Here is a tiny trained network, its code and every weight. The questions are about switching its units off for an input and a target symbol, where a switched-off unit gives its printed mean instead of its output.

import numpy as np


def w(rows, s, z=0):
    codes = np.array(rows[::2]) - 128.0
    scale = np.full(codes.shape[1], s)
    scale[-1] = z or s
    return codes * scale


def norm(h):
    return h / np.sqrt((h * h).mean(-1, keepdims=True) + 1e-5)


def f(y):
    return y / 2 * (1 + np.tanh(0.7978845608 * (y + 0.044715 * y**3)))


def softmax(a):
    e = np.exp(a - a.max(-1, keepdims=True))
    return e / e.sum(-1, keepdims=True)


def log_softmax(a):
    a = a - a.max(-1, keepdims=True)
    return a - np.log(np.exp(a).sum(-1, keepdims=True))


def net(x, mask):
    ids = ['ΓΔΘΛΠαβεημτψω'.index(c) for c in x.split()]
    T = len(ids)
    res = E[ids] + P[:T]
    u = 0
    for l in range(2):
        q, k, v = (norm(res) @ M[l].T for M in (Q, K, V))
        z = softmax(np.where(np.tri(T) > 0, q @ k.T / 4**0.5, -1e9)) @ v
        res = res + np.where(mask[u], z, O[l][:, -1]) @ O[l][:, :-1]
        u += 1
        y = f(norm(res) @ A[l][:, :-1].T + A[l][:, -1])
        res = res + np.where(mask[u : u + 4], y, B[l][:, -1]) @ B[l][:, :-1]
        u += 4
    return log_softmax(norm(res)[-1] @ U[:, :-1].T + U[:, -1])


Q, K, V, O, A, B = {}, {}, {}, {}, {}, {}
E = w([
[237,146,126,89],'Γ',
[86,145,87,176],'Δ',
[116,111,141,125],'Θ',
[109,229,84,253],'Λ',
[151,126,88,35],'Π',
[110,94,140,118],'α',
[99,89,113,101],'β',
[93,157,229,111],'ε',
[72,124,158,56],'η',
[122,159,139,126],'μ',
[168,176,153,140],'τ',
[126,98,134,214],'ψ',
[176,107,132,183],'ω',
],0.029)
P = w([
[196,104,93,49],'0',
[166,143,112,58],'1',
[161,152,133,65],'2',
[144,153,151,80],'3',
[143,168,175,85],'4',
[124,169,183,88],'5',
[118,170,204,78],'6',
[108,159,221,66],'7',
[104,188,253,58],'8',
[108,133,213,65],'9',
[101,121,186,53],'10',
],0.0046)
Q[0] = w([
[138,189,6,254],'L0H1',
[4,153,107,146],'L0H1',
[174,229,60,157],'L0H1',
[157,93,100,68],'L0H1',
],0.0078)
K[0] = w([
[145,105,47,66],'L0H1',
[28,123,110,196],'L0H1',
[102,247,110,134],'L0H1',
[152,172,194,159],'L0H1',
],0.011)
V[0] = w([
[133,84,89,116],'L0H1',
[169,128,181,112],'L0H1',
[40,140,123,105],'L0H1',
[1,162,115,61],'L0H1',
],0.0088)
O[0] = w([
[166,247,150,147,60],'L0H1',
[170,168,196,87,250],'L0H1',
[54,255,157,120,138],'L0H1',
[113,80,13,214,175],'L0H1',
],0.0068,0.0022)
A[0] = w([
[165,196,158,149,74],'L0N1',
[4,101,128,122,4],'L0N2',
[32,177,154,121,44],'L0N3',
[62,60,141,177,207],'L0N4',
],0.011,0.0046)
B[0] = w([
[110,75,30,169,167],'L0N1',
[110,58,96,160,221],'L0N2',
[96,57,11,86,239],'L0N3',
[76,186,211,92,254],'L0N4',
],0.012,0.0034)
Q[1] = w([
[174,221,230,195],'L1H1',
[108,18,194,43],'L1H1',
[166,2,96,21],'L1H1',
[168,165,199,186],'L1H1',
],0.0084)
K[1] = w([
[201,103,119,163],'L1H1',
[131,93,138,119],'L1H1',
[148,73,154,42],'L1H1',
[248,137,125,235],'L1H1',
],0.016)
V[1] = w([
[154,137,150,255],'L1H1',
[90,74,140,186],'L1H1',
[143,159,49,97],'L1H1',
[127,219,168,82],'L1H1',
],0.0095)
O[1] = w([
[213,190,249,45,3],'L1H1',
[202,186,92,116,121],'L1H1',
[115,63,15,72,107],'L1H1',
[108,216,2,209,154],'L1H1',
],0.006,0.0047)
A[1] = w([
[222,171,95,2,254],'L1N1',
[113,68,101,24,102],'L1N2',
[122,138,90,166,62],'L1N3',
[198,158,45,128,222],'L1N4',
],0.013,0.00095)
B[1] = w([
[177,220,4,28,223],'L1N1',
[247,153,241,156,254],'L1N2',
[168,110,93,212,134],'L1N3',
[188,52,86,186,176],'L1N4',
],0.011,0.0073)
U = w([
[106,158,126,124,58],'Γ',
[58,198,42,133,2],'Δ',
[86,60,113,19,189],'Θ',
[204,170,140,247,56],'Λ',
[166,196,229,169,147],'Π',
[254,165,191,82,241],'α',
[121,93,144,92,119],'β',
[171,52,175,200,55],'ε',
[135,112,146,106,164],'η',
[178,44,58,176,41],'μ',
[204,130,56,41,168],'τ',
[48,167,157,102,54],'ψ',
[145,142,124,128,5],'ω',
],0.015,0.0057)

Each question gives the input, a string of symbols that net reads in full, and the target symbol t.
The units are the heads (4 rows each of Q, K, V and O) and the neurons (one row each of A and B). Each row of codes is followed by its name. A weight is (code - 128) times the scale printed after its matrix; where a second scale follows, it is the last column's (O, A, B and U).
mask holds one flag per unit, layer by layer, with each layer's heads first. A switched-off unit (its flag False) gives its mean, the last column of its rows in O or B, instead of its output. The means were averaged over made-up inputs and are rounded, as every weight is.
A unit's drop is (log p(t) with every unit on - log p(t) with that unit switched off) / (log p(t) with every unit on - log p(t) with every unit switched off).
The circuit of an input: a set's keep is (log p(t) with only the set's units on - log p(t) with every unit switched off) / (log p(t) with every unit on - log p(t) with every unit switched off). Starting from all 10 units, units are removed one at a time, each time the one whose removal leaves the highest keep (on an exact tie, the one counted first), for as long as the keep stays at least 0.8.
circuit, biggest first: the units of the circuit, biggest drop first
most important unit: the unit with the biggest drop
top k neurons: the k neurons with the biggest drops, biggest first
k most important neurons of layer l: the k neurons of layer l with the biggest drops, biggest first
drop when u is switched off: that unit's drop, to one decimal
input Λ η α β β μ Θ η ε Θ, target Θ: circuit, biggest first => L0N4, L0H1, L0N3
input ψ η ω α, target α: top 3 neurons => L0N1, L0N3, L0N2
input η Θ Π τ μ ψ ε ε ψ Π Θ, target Π: most important unit => L0H1
input β ω ε Δ Π β μ η ω β Θ, target α: top 3 neurons => L0N1, L0N2, L0N3
input ω Θ ε ε α ε, target ψ: circuit, biggest first => L1N2, L0N3, L0H1, L1H1
input α ε η ε β η η Π μ Γ Π, target α: top 3 neurons => L1N2, L0N3, L0N2
input Π η Δ ψ Θ, target Π: top 2 neurons => L1N1, L0N2
input Π Λ ψ Π ε α Θ, target ψ: circuit, biggest first => L1H1, L0N4
input Δ η Θ β Π ε η τ, target τ: circuit, biggest first => L1H1, L0N1, L1N1
input ε Δ α, target ψ: top 2 neurons => L0N4, L1N2
input Λ ε Θ ψ ω β, target α: top 2 neurons => L1N2, L0N2
input Π β ω μ η μ Θ Π Γ Θ Π, target α: top 2 neurons => L1N2, L0N3
input η Γ Θ, target Θ: top 2 neurons => L0N4, L1N4
input Π η Λ Δ Λ Γ τ μ μ, target μ: top neuron => L1N1
input η ψ Π τ, target τ: 3 most important neurons of layer 0 => L0N3, L0N1, L0N4
input μ β ε Θ Γ Π η ψ, target Π: drop when L1N4 is switched off => 0.0
input ψ ε ε Π ε ω Γ ψ, target α: drop when L1N2 is switched off => -0.1
input Λ η Δ η Δ ω μ Γ β ω α, target α: drop when L0N2 is switched off => 0.2
input η η η η η β ε, target Θ: drop when L0H1 is switched off => 0.1
input ε η Δ μ ε Π ψ, target Π: most important unit => L1H1
